[[ 39  34 -16  22]
 [-23 -22  -2  -3]
 [-25 -24  -1  -1]
 [ 49  32 -17  34]
 [ 42  39 -20  14]
 [ 41  34 -16  26]
 [ 37  36 -16  19]
 [-29 -23  -1  -5]
 [ 41  33 -16  28]]
->
[[ 41  33 -16  28]
 [-29 -23  -1  -5]
 [ 37  36 -16  19]
 [ 41  34 -16  26]
 [ 42  39 -20  14]
 [ 49  32 -17  34]
 [-25 -24  -1  -1]
 [-23 -22  -2  -3]
 [ 39  34 -16  22]]

[[  7 -13   6  -7   8]
 [-34  13 -16  35  15]
 [  0   0  -3  -6  -5]
 [ 17  11  22 -18  27]
 [-18  -3 -14 -53 -19]]
->
[[-18  -3 -14 -53 -19]
 [ 17  11  22 -18  27]
 [  0   0  -3  -6  -5]
 [-34  13 -16  35  15]
 [  7 -13   6  -7   8]]

[[  3   0   1  -2  -2   4   1]
 [ -3  24   0  23  30 -21 -18]
 [ -1 -36  -3 -32 -43  34  26]
 [ -3   0  -2   4   2 -12  -3]
 [ -2 -30  -4 -23 -34   5  17]
 [ -1  -3  -1  -4  -4  11   4]
 [  3  -3   2  -6  -6  13   5]]
->
[[  3  -3   2  -6  -6  13   5]
 [ -1  -3  -1  -4  -4  11   4]
 [ -2 -30  -4 -23 -34   5  17]
 [ -3   0  -2   4   2 -12  -3]
 [ -1 -36  -3 -32 -43  34  26]
 [ -3  24   0  23  30 -21 -18]
 [  3   0   1  -2  -2   4   1]]

[[ -2  -1   5 -23 -28  -5  13  -9 -39   0  -7  30 -34 -31]
 [ 23  -8 -23  -4   4 -27  34 -41  -3  24  34  -6   9  17]]
->
[[ 23  -8 -23  -4   4 -27  34 -41  -3  24  34  -6   9  17]
 [ -2  -1   5 -23 -28  -5  13  -9 -39   0  -7  30 -34 -31]]

[[-14  34   5 -17 -16 -12 -11 -22  19 -21  24]
 [ -4  -1 -12  40  30  22 -11  -2  21  -2   5]
 [ -9   7 -16  40  21  23 -12  -3  25   4   5]
 [  5  -7 -13  41  37  21  -8   4  17  -9   3]
 [ 20 -11 -21  44  35  15   7  24  13 -10  -6]]
->
[[ 20 -11 -21  44  35  15   7  24  13 -10  -6]
 [  5  -7 -13  41  37  21  -8   4  17  -9   3]
 [ -9   7 -16  40  21  23 -12  -3  25   4   5]
 [ -4  -1 -12  40  30  22 -11  -2  21  -2   5]
 [-14  34   5 -17 -16 -12 -11 -22  19 -21  24]]

[[  6   6   3 -18  13  14  35  44 -20  21]
 [-24 -19  16 -35  11 -12 -34 -13  27 -26]
 [-14 -38 -12  33   4   9  -6  28  20  42]
 [-54  -6   0 -54 -11  -8  15 -17 -19 -53]]
->
[[-54  -6   0 -54 -11  -8  15 -17 -19 -53]
 [-14 -38 -12  33   4   9  -6  28  20  42]
 [-24 -19  16 -35  11 -12 -34 -13  27 -26]
 [  6   6   3 -18  13  14  35  44 -20  21]]
